Known rows:
stuse: [ 48  11  27  23 -31  14  29   4 -13   2  -1  14 -11 -27 -16   5 -52 -14
 -71   8 -41   0  12  41  32  15 -63 -24   4 -24]
skeresan: [ 17  -2   0  11  30   2 -11  -7  11  16   8 -14   1  -8  10  -4  29   6
  10 -15 -17   4   8  11  16  -3   3  -4 -30  -3]
trazason: [ 21  39  11 -22  -6  14 -29 -22  -3   3 -19 -58   1  62   6  -1  16  83
 -36  19  12 -25   9  27  -6 -18 -20  21  -9 -39]
nostus: [  9   0 -13  12 -14   3  15   1   6  -4 -11  -7   2   6  10  -4  17  13
 -13   5 -32 -10   8  15   7  -9 -12  -5 -11  -7]
vasu: [ -8 -24  21  -9  71 -47 -39   9  15 -19   2  22   9  24   9   6   1 -50
  -2  -1  50   0   3 -63   0  36  16 -15  19   1]
trugam: [ 12   1 -19   7 -23   7  19   0   8   9   0  -6   2   0   8  10  15  21
  -3   0 -21  -7   1  25  -1 -17  -1  16  -8 -11]
ridrol: [ -4  26  38  25  13   0 -12 -19 -31   0  34   8  27  53   2 -15   8 -73
   9  15  15  40   8 -18 -26  80  -7 -28  25   2]
zezik: [  1  -8 -10   9 -15   2   3 -12   4  10  -1  -4   4   1   5 -12  16  -1
   9  -2  16   4  -6  -6  -1   7 -19  16  -1  10]
trubur: [  4  13  37  28 -14  15  24 -18 -31  -4  37  -2  30  38  21  -1  18 -25
   1  24 -14  46  -8   2 -36  60 -35  -5  41 -24]
romal: [  7   2 -15  10 -15   3  15  -1   5  -1  -9  -7   2   7   9   0  16  18
 -10   3 -28  -9   7  18   7 -11  -9   1 -10  -8]
dutin: [ 32 -19  33   4  30 -25  17  17   4 -25   1  18   7   3  20  31 -16  -3
 -51  15 -31  -2   6  -5  10  15 -29 -13  26 -50]
stevor: [ 11   1 -19   8 -21   8  18  -1   6   9  -2  -6   2   0   8  10  13  20
  -3   1 -20  -6   3  24  -1 -18  -1  15  -8  -9]
dretratre: [ 32  19  35  29 -26  18  38  -4 -26  -4  24   4  16  17   9  16 -11 -14
 -38  20 -50  25   7  36  -9  34 -40 -15  26 -39]
fofle: [  0   0 -18  -1 -20   1 -11 -13   0  27  14  11   5   9  -9   4  -7 -30
  28  -9  58  11  -3  -5 -18  12  12  32   7  22]
drudrun: [ 20 -42  -2 -26  31 -43 -25  12  27  11   0  38  -8 -26  -8  38 -43 -31
  -7 -17  84 -13  -7 -39   7  -7   8  39  22  -3]
voti: [ -2   7  -8   4   2  -7 -26 -12   2  25  15   9   4  12 -12  -5  -3 -48
  24 -13  53   8   2 -16  -5  26  18  13  -4  26]
druvu: [ -6 -28 -66  35  -7  28  37  10  16   6  -4  20  -3  34 -11  45   4 -19
 -12 -14  37  -3  -8   2 -56 -19  -8  19  31  42]
traflu: [ 10  -1 -16  11 -21   5  18   0   7   2  -5  -5   3   4  10   3  16  14
  -6   2 -25  -7   4  20   7 -15  -6   6 -10  -7]

Facts:
basal Π 730; beple Π 909; bezil Π 331; bibro Π 909; biklore Π 331; bobrem Π 909; bodrur Π 16; brafek Π 331
braklus Π 331; braluk Π 331; breklus Π 16; bresan Π 400; brifom Π 331; brime Π 909; bristu Π 331; broflus Π 331
brotrul Π 909; buvu Π 331; digi Π 730; diskam Π 331; doki Π 331; dosin Π 713; dredus Π 331; dreplok Π 331
dretratre Π 331; drifes Π 331; driter Π 713; drodru Π 331; drudrun Π 730; druflabru Π 747; drunu Π 713; drupi Π 909
druvu Π 713; druzel Π 331; dudrom Π 730; duflalu Π 331; dukem Π 331; duskis Π 331; dutin Π 331; fetroza Π 713
finul Π 331; fipak Π 730; flabrar Π 713; fleminul Π 909; flepak Π 909; fletek Π 730; fliskil Π 331; flitral Π 16
flivak Π 909; flodrel Π 331; fofle Π 730; fopos Π 909; gaka Π 331; gakliplil Π 331; gano Π 331; getris Π 713
godran Π 747; gopur Π 331; gozin Π 713; gratun Π 331; grebruk Π 909; grobun Π 16; grofum Π 713; gronuk Π 713
grora Π 331; grurazer Π 16; gukles Π 747; gustam Π 331; kasam Π 331; kiflo Π 713; klabom Π 909; klagru Π 400
klebra Π 16; klepek Π 331; klisata Π 331; klivubre Π 331; klomi Π 747; klopo Π 909; klukodri Π 331; komir Π 713
kostok Π 909; kudun Π 331; kuguk Π 909; laplom Π 909; ledro Π 747; leklolu Π 909; lifle Π 331; lipa Π 331
lozes Π 331; lugik Π 331; mabrik Π 909; mamutam Π 331; mestu Π 909; metul Π 331; mikur Π 331; miplom Π 331
modron Π 909; moskubrak Π 730; motin Π 909; muplu Π 16; neze Π 713; nidopan Π 331; nimek Π 331; ninin Π 730
nobek Π 331; nobrol Π 909; noflelas Π 400; nomo Π 713; nostus Π 331; nuva Π 713; pagriskil Π 331; pagu Π 909
pemek Π 713; penol Π 331; petram Π 331; pigafor Π 909; plaplo Π 16; pleka Π 713; pliter Π 400; pluka Π 16
pobrano Π 16; puno Π 331; raplel Π 400; raskis Π 730; ratri Π 16; redibes Π 331; ridrol Π 909; romal Π 331
rostak Π 400; rozum Π 713; rugril Π 331; rupli Π 909; rusto Π 400; sabrus Π 331; sanavor Π 331; seruvi Π 331
skavo Π 331; skavodre Π 331; skeresan Π 400; skoflikik Π 331; skubrem Π 909; skugoplan Π 909; skulek Π 331; skurar Π 331
sobagrek Π 730; sotru Π 16; stagrem Π 331; starezus Π 730; staskur Π 331; stelin Π 909; stenan Π 909; stevor Π 331
stuse Π 331; supus Π 331; suviras Π 331; suzar Π 747; tafliram Π 331; tarun Π 713; tebok Π 909; tezem Π 400
timur Π 331; tonim Π 713; toskal Π 331; totres Π 400; traflu Π 331; traror Π 331; trazason Π 331; trebu Π 331
tretuzol Π 730; trezi Π 331; tritrus Π 400; troman Π 400; trubur Π 747; trugam Π 331; trukles Π 331; truni Π 16
trutek Π 331; truto Π 331; varol Π 331; vastustun Π 16; vasu Π 909; veskik Π 400; voti Π 909; vupem Π 909
vuski Π 16; zanu Π 909; zepli Π 331; zetis Π 331; zezik Π 747; zisinil Π 16; zomi Π 331; zoni Π 331
zozu Π 331; zudres Π 331; zukli Π 909; basal Θ brafek; basal Θ miplom; beple Θ skavodre; bibro Θ dreplok; brafek Θ druzel
braluk Θ ninin; brime Θ brafek; brime Θ trukles; broflus Θ digi; broflus Θ mamutam; digi Θ zisinil; digi Θ duskis; digi Θ klepek
doki Θ skubrem; doki Θ trubur; dredus Θ brafek; dredus Θ zozu; dreplok Θ timur; dreplok Θ miplom; dretratre Θ doki; drifes Θ digi
drodru Θ doki; drodru Θ ridrol; drudrun Θ gratun; drudrun Θ skavodre; duflalu Θ klepek; duskis Θ staskur; duskis Θ klepek; dutin Θ staskur
dutin Θ mamutam; fipak Θ pliter; fletek Θ duskis; flivak Θ miplom; flivak Θ dredus; fopos Θ drifes; godran Θ puno; gopur Θ grebruk
gozin Θ dretratre; gratun Θ fopos; gratun Θ skulek; grebruk Θ druzel; grebruk Θ pliter; grebruk Θ miplom; grobun Θ zisinil; grofum Θ flivak
grurazer Θ moskubrak; gukles Θ trukles; gustam Θ pliter; klabom Θ flepak; klabom Θ gopur; klabom Θ pagriskil; klebra Θ zepli; komir Θ fipak
komir Θ grobun; ledro Θ ninin; ledro Θ vasu; lifle Θ zepli; lifle Θ gopur; mabrik Θ klomi; mikur Θ puno; mikur Θ klepek
miplom Θ druzel; miplom Θ brafek; moskubrak Θ raplel; ninin Θ drifes; ninin Θ starezus; noflelas Θ drunu; pagu Θ zanu; pliter Θ dredus
raskis Θ komir; skubrem Θ staskur; skubrem Θ fletek; skulek Θ zisinil; stuse Θ gozin; stuse Θ flepak; supus Θ gustam; supus Θ timur
timur Θ basal; timur Θ zozu; trukles Θ pliter; truni Θ lifle; vasu Θ puno; vupem Θ flivak; zanu Θ skulek; zisinil Θ klepek
zozu Θ nuva; zozu Θ basal; zukli Θ lifle; basal μ bobrem; beple μ neze; biklore μ brifom; bobrem μ stenan; bodrur μ sotru
breklus μ sobagrek; bresan μ grora; brime μ trugam; bristu μ klukodri; broflus μ driter; brotrul μ laplom; buvu μ gukles; digi μ suviras
diskam μ zetis; doki μ flitral; dosin μ klomi; dredus μ tafliram; drifes μ penol; drudrun μ duflalu; drunu μ stevor; drupi μ miplom
druzel μ kostok; dudrom μ pobrano; duflalu μ gakliplil; dukem μ biklore; duskis μ plaplo; dutin μ fipak; fetroza μ starezus; finul μ klopo
fipak μ tretuzol; flabrar μ nobrol; fleminul μ klebra; flepak μ rostak; fletek μ brotrul; flitral μ tonim; gaka μ godran; gakliplil μ gaka
gano μ skavo; getris μ modron; gopur μ sanavor; gozin μ veskik; grobun μ rupli; gronuk μ drudrun; grora μ gopur; grurazer μ komir
kasam μ fliskil; kiflo μ traflu; klabom μ drifes; klagru μ sabrus; klebra μ stelin; klisata μ varol; klivubre μ grurazer; klomi μ flivak
klopo μ grobun; klukodri μ gozin; kostok μ zukli; kudun μ basal; kuguk μ druzel; laplom μ nobek; ledro μ tarun; leklolu μ voti
lifle μ suzar; lipa μ klivubre; lozes μ supus; lugik μ kuguk; mabrik μ fletek; mamutam μ zepli; mestu μ vastustun; metul μ dukem
miplom μ dudrom; modron μ druvu; motin μ trazason; muplu μ pliter; neze μ bresan; nidopan μ rozum; noflelas μ toskal; nomo μ duskis
nostus μ fleminul; nuva μ tritrus; pagriskil μ flepak; pagu μ vuski; pemek μ gustam; penol μ troman; petram μ getris; pigafor μ skugoplan
plaplo μ breklus; pliter μ diskam; pluka μ pleka; pobrano μ skulek; puno μ skurar; raskis μ gronuk; ratri μ bristu; redibes μ broflus
ridrol μ fetroza; rostak μ zomi; rozum μ fopos; rugril μ bodrur; rupli μ zezik; rusto μ truto; sabrus μ kiflo; sanavor μ skubrem
seruvi μ skoflikik; skavo μ zanu; skavodre μ flabrar; skeresan μ flodrel; skoflikik μ klisata; skubrem μ traror; skugoplan μ dosin; skulek μ raskis
skurar μ tebok; sobagrek μ zoni; sotru μ digi; stagrem μ pagu; starezus μ nuva; stelin μ leklolu; stenan μ staskur; stuse μ skeresan
supus μ mestu; suviras μ ratri; suzar μ stagrem; tafliram μ kasam; tarun μ lozes; tebok μ redibes; tezem μ drupi; timur μ bezil
tonim μ motin; toskal μ nostus; totres μ trutek; traflu μ metul; traror μ buvu; trazason μ kudun; trebu μ klagru; tretuzol μ druflabru
trezi μ nimek; trukles μ nidopan; trutek μ rugril; truto μ brime; varol μ ledro; vastustun μ petram; vasu μ mamutam; veskik μ doki
voti μ ninin; vuski μ seruvi; zanu μ trezi; zepli μ trebu; zetis μ fofle; zezik μ pluka; zomi μ totres; zoni μ klabom
zozu μ lifle; zudres μ braklus; zukli μ muplu

Rows:
No name comes twice in this set of rows, the named rows included.
[-26 -31  38 -22  62 -31 -15  11   4 -33  23  11  20  16  30  25  15  -1
  21  13  30  22 -27 -63 -38  19  20   8  51 -29] -> zisinil
[ 11  -5   7  22  47  -6 -16  -3  12  -7 -11 -14   0   5  10 -28  39  -6
 -10  -9 -33  -3  16  -4  29  11 -17 -41 -36   3] -> tezem
[ 40 -28  42 -21 -21 -56 -51   3  25  -2   8  27  11 -23  -2 -16 -16 -78
  28  -7  60   9  -8 -42  49  -5  24  -6   3 -11] -> pagu
[ 31  -8   2  16 -71  -4  10  -1  15  -9  -9  -5  12  -2  11 -26  27 -17
   9   8 -36   2  -1  18  32 -27  -9 -17 -17 -11] -> skoflikik
[ 18   4  46  10  27 -16 -11  -6 -16   8  47  26  21  27   2  27 -23 -73
  -5   7  43  36  -1 -24 -25  65   1   1  46 -20] -> skubrem
[ 24 -36   5 -15  38 -35   6  22  27 -16 -10  15  -2 -16  20  41 -11  22
 -32   1  -5 -23   0 -14  12 -22  -2  16  12 -40] -> braluk
[ 31 -65  -2   2  28 -36  -3  17  44  -9  -3  29  -2 -25  10  34  -8 -26
 -26 -13  47 -11 -21 -43  13 -18 -22  19  29 -10] -> ledro
[  3 -20 -39  26 -29  11  22   4   7  -8 -15  17   4  32  -8   9   6 -31
  -5  -4  20   1   0   0 -24 -12 -16  -5  18  29] -> tarun
[  5 -20 -41  40  -6  19  31  12  26  -5  -6   2   1  18   7  19  31  -7
 -27  -4 -24 -12  -5  10 -13 -21 -15  -9   1  16] -> lozes
[-56  14   6 -27 -28  35   3  12 -27 -37 -11 -18 -15 -11 -24 -19 -14  38
  32   4 -19   7 -21  -1 -19 -47  38 -34  12  27] -> nuva
[-10 -20  11 -37   3  -3   4  22  -4 -22  -6  15 -14 -25 -16  32 -43  23
   1  -3  22  -5 -17 -12 -12 -44  24   7  35  -7] -> komir
[ 14  36  67  14  19 -12  26  16 -36   0  19 -49   6  53   9  -6  -1  17
 -66  32 -24  30  15  61 -38  37 -33   1  38 -86] -> doki
[-12  19 -34 -28  14  11  22 -30 -25   5  -7  49   7 -50  26  35 -29  58
  31   4 -70 -24  30 -14  25  40   0  18 -31  10] -> zomi
[-20 -29  31 -26  46 -21 -19  13   6 -24  12  11   1 -15   9  16  -8   0
   9   3  34  10 -28 -52 -17  -1  12   3  36 -13] -> grobun

Now the same elements, written a new way:
Known rows:
fipak: [  3   1  -3  11 -18 -34  34 -15  30 -36  20  -4  -8  -3  -2 -30  -2  19
   0   2   2  26   6 -27   5 -11 -16]
rozum: [ -6   0   1  -1  12   1 -21  -5  15   6   2  -5 -13   9   6  -3   7 -14
 -20  15   6  -9   7  -2  -7  11   6]
klopo: [-10 -13  15  -1   3  13  -8   9 -10   0   4   9  10  -5   1  -8 -20   0
   5   2  17 -11   7  25  -6   0   0]
gakliplil: [  7  -1   1  -1   8   2 -28   6  18   4 -18  18  -3 -16  13   5 -10  12
  -8  -3   0  -6   9   5  -7   2  11]
zukli: [-11   1  48  -7  -9 -15  17 -32  26 -14   0  21  40  -1  -6  23 -49 -24
  33  -2  14  18 -27  17  -9  -2  -7]
seruvi: [  1  14   0 -10   0   9  -7  -8  -7   8  12  16  -5 -12  35  -4  -6   6
  13  11  -8 -18  13   6   3  19   2]
troman: [  9 -17 -21  10  -4  41   9   2 -15  19  -6 -14   4   5  -2  43   9  -8
   4  -1 -13  -3  -7 -15   7  -5   1]
sabrus: [ -8  11  10   6  -1  -6 -25  -2 -22  12  -3  16  24   1   9 -14  14  -8
  -5  -4  20 -14   1 -30  10   0  14]
trutek: [ -9  22  -3   3 -23   3 -17   8  -8  10  -4   8   2   5  33  14  22  20
 -21  12  10   7  -3  19 -16   0   6]
skurar: [ -1   7   1  -2   0   2 -22   3   1   8  -3  18   5  -4  17  -1   5   6
  -3  -1   3 -10   7  -1  -2   6   6]
vasu: [  0  -6  25   9  21 -16  -5  17 -36   9  10 -24  -3  -6 -12 -42 -26  16
 -18 -15   1  11  -2  33  17 -10 -13]
braluk: [ 31   3  10  13   4  -3   8  21 -19  37   0 -37  14   7  -2  -3 -13  -1
 -19 -10 -37  30 -19   4  30 -13 -14]
noflelas: [-11  -4   6   7   9   8 -28 -18   9  23   5  11  11   3  35  22 -16   1
  -8  -9   1   2  -1  -3   2   6  -4]
drunu: [ -8  -3 -14  -3  12  11 -20   2   3  -2  -1  -4 -26   6  -3  -8  25  -8
 -18  16  11 -24  17  -5 -11  12  12]
skavo: [ -2   7   1  -2   0   1 -22   4   1   9  -3  17   5  -3  15  -1   5   6
  -2  -1   3  -9   8  -1  -2   7   5]
zetis: [ -1   7   2  -1  -1   2 -21   4  -1   9  -4  16   7  -3  15   0   5   5
  -2  -1   4 -10   7  -3   0   6   7]
zisinil: [ 17  -6 -33   5  23 -20  44  18 -47  -3  -5 -72 -45   4 -40 -31  21  11
 -21 -18 -30  22 -15  -7  26 -28  -5]
suviras: [-11  18  -8  -1 -20   3 -20  14   1  12   2  13   4  13  20  12  26  17
 -16   3   5   6   2  22 -17   6  -2]

Rows:
No name comes twice in this set of rows, the named rows included.
[ -2  25  -7  -2  22 -31  -3   9 -63 -22 -17 -15 -38 -14 -53 -32  45  28
   0 -28  -1 -10  -3  -1  11   2  11] -> mamutam
[ -2   3 -16 -16  25   4  35 -12 -42 -32 -31 -39 -38   9 -87  43  38 -33
  32  -2 -10 -14 -30  13 -13  -5  16] -> trubur
[  8   8  13   2 -41 -19  52 -32  52 -21  38  18  17 -13  48 -17 -36  13
  22  16  -9  29   5 -25  12   6 -25] -> supus
[  4   1   1  -2   4   4 -24   7  12   7 -13  17   0 -11  14   4  -3   9
  -6  -2   1  -7   8   3  -4   3   8] -> gaka
[ 19  -4 -13   4 -14  31  10  17 -14  18 -11  -7  16   4  -7  24  17 -14
   7   8 -12  -6  -5 -14   8  -5   7] -> brifom
[ -9  24   4 -16 -15 -17  17 -24   9 -36 -17  26  -2  -7 -25  28  21   0
  38  -5   8  -2 -15  -4 -17  10   9] -> pagriskil
[ 20 -18  -8  12 -37   9  62 -13  54 -19  16 -21  10  12  -8   8  -5 -23
   1  28  -6  30  -8 -42   5 -10 -15] -> grofum
[-10  12 -10  -4 -15   1 -23  17   7  12   5  17   7  15   9   8  25  12
 -10  -6   1   1   7  18 -15  11  -6] -> bristu
[ -5  23  20 -14 -17 -20  19 -36  30 -22  -3  30  18  -5   0  28  -8 -10
  38   0  -1  10 -19  -6  -9  11   0] -> lifle
[ 29  -1  -5  17  17  -6   9  23 -31  25   0 -54  -9   9 -20 -12   3   0
 -23  -4 -34  22 -11   1  27 -21 -10] -> ninin
[ -9 -15 -26  16 -37 -12  56 -27  23 -61  17  10 -21 -18 -12 -17  16  38
  14  -9  21  16  13 -55   0  -8 -12] -> pliter
[  9 -11 -18   7 -46 -15  52 -13  59 -66   1  25 -12 -29  -7 -18   1  36
  16   3  16  18  17 -43  -9 -10  -6] -> miplom
[ 15 -24  12   8 -56   9  95 -15  38 -43  15  -5  34  -3 -31  17 -30 -15
  44  12   3  39 -22 -18   2 -21 -23] -> grebruk

